Below are the code and all the weights of a small trained network. Each question names an input and a class and asks about switching units off, where a switched-off unit gives its printed mean instead of its output.

import numpy as np


def w(rows, s, z=0):
    codes = np.array(rows[::2]) - 128.0
    scale = np.full(codes.shape[1], s)
    scale[-1] = z or s
    return codes * scale


def norm(h):
    return h / np.sqrt((h * h).mean(-1, keepdims=True) + 1e-5)


def f(y):
    return np.maximum(y, 0)


def log_softmax(a):
    a = a - a.max(-1, keepdims=True)
    return a - np.log(np.exp(a).sum(-1, keepdims=True))


def net(x, mask):
    res = np.array(x, float).reshape(1, 4) / 4 @ E
    u = 0
    for l in range(2):
        y = f(norm(res) @ A[l][:, :-1].T + A[l][:, -1])
        res = res + np.where(mask[u : u + 4], y, B[l][:, -1]) @ B[l][:, :-1]
        u += 4
    return log_softmax(norm(res)[-1] @ U[:, :-1].T + U[:, -1])


A, B = {}, {}
E = w([
[158,117,5,89,140,165,13,141,209],'x0',
[143,75,92,121,100,125,167,2,110],'x1',
[96,62,131,188,72,75,20,40,197],'x2',
[183,159,138,177,12,108,134,146,138],'x3',
],0.0085)
A[0] = w([
[130,150,131,154,28,83,156,166,147,226],'L0N0',
[157,170,161,111,116,30,29,63,231,39],'L0N1',
[66,53,110,101,225,122,180,41,202,19],'L0N2',
[114,254,168,163,229,55,191,166,23,2],'L0N3',
],0.0064,0.0025)
B[0] = w([
[193,172,83,221,102,167,106,182,131,230],'L0N0',
[126,40,99,128,185,185,21,130,79,230],'L0N1',
[33,223,160,118,166,80,183,75,59,223],'L0N2',
[184,2,186,173,147,245,33,180,85,254],'L0N3',
],0.0086,0.0054)
A[1] = w([
[134,169,105,109,170,163,165,206,187,5],'L1N0',
[163,171,64,102,105,199,143,145,153,252],'L1N1',
[105,133,106,255,70,125,86,33,112,96],'L1N2',
[146,61,139,89,117,211,208,37,138,176],'L1N3',
],0.0088,0.0022)
B[1] = w([
[144,129,90,190,139,87,125,138,157,172],'L1N0',
[127,100,94,201,110,26,75,117,209,209],'L1N1',
[181,105,126,222,76,25,123,107,190,255],'L1N2',
[152,169,4,69,125,84,123,113,101,201],'L1N3',
],0.014,0.0069)
U = w([
[122,80,185,175,168,246,76,173,127,91],'0',
[43,161,90,45,181,175,137,67,86,1],'1',
[168,109,49,180,99,66,123,82,155,247],'2',
],0.012,0.0046)

Each question gives the input, the list of numbers given to net, and the class t.
The units are the neurons (one row each of A and B). Each row of codes is followed by its name. A weight is (code - 128) times the scale printed after its matrix; where a second scale follows, it is the last column's (A, B and U).
mask holds one flag per neuron, layer by layer. A switched-off neuron (its flag False) gives its mean, the last column of its row in B, instead of its output. The means were averaged over made-up inputs and are rounded, as every weight is.
A unit's drop is (log p(t) with every unit on - log p(t) with that unit switched off) / (log p(t) with every unit on - log p(t) with every unit switched off).
The circuit of an input: a set's keep is (log p(t) with only the set's units on - log p(t) with every unit switched off) / (log p(t) with every unit on - log p(t) with every unit switched off). Starting from all 8 units, units are removed one at a time, each time the one whose removal leaves the highest keep (on an exact tie, the one counted first), for as long as the keep stays at least 0.8.
units of the circuit, in order: the units of the circuit, biggest drop first
k most important neurons: the k neurons with the biggest drops, biggest first
top k neurons in layer l: the k neurons of layer l with the biggest drops, biggest first
drop of u: that unit's drop, to one decimal
input [-3,-4,-2,4], class 0: 2 most important neurons -> (L0N3; L1N2)
input [3,-5,6,0], class 0: top 2 neurons in layer 0 -> (L0N1; L0N2)
input [0,-5,-4,4], class 0: units of the circuit, in order -> (L1N2)
input [-3,7,0,-5], class 1: units of the circuit, in order -> (L0N2; L1N1)
input [-4,1,-1,3], class 0: units of the circuit, in order -> (L0N3; L1N1)
input [-3,2,-4,-1], class 1: top 2 neurons in layer 0 -> (L0N0; L0N1)
input [-4,1,-3,5], class 0: 3 most important neurons -> (L0N3; L1N3; L1N2)
input [5,1,-2,-6], class 1: units of the circuit, in order -> (L1N2; L0N2)
input [2,-2,2,-3], class 1: units of the circuit, in order -> (L1N2; L0N0; L1N1)
input [-1,-6,-7,1], class 0: 2 most important neurons -> (L0N3; L1N2)
input [-1,-6,8,-8], class 0: top 2 neurons in layer 0 -> (L0N1; L0N0)
input [-2,3,-5,-3], class 1: top 2 neurons in layer 1 -> (L1N3; L1N2)
input [-2,2,-8,-6], class 1: 2 most important neurons -> (L1N3; L1N2)
input [1,-7,0,-3], class 0: top 2 neurons in layer 0 -> (L0N0; L0N3)
input [-3,-6,-6,0], class 0: top neuron in layer 0 -> (L0N3)
input [6,3,0,-6], class 1: drop of L1N2 -> 0.3
input [4,-6,2,-6], class 1: drop of L1N0 -> -0.1
input [-4,-8,0,5], class 0: drop of L1N2 -> 0.1
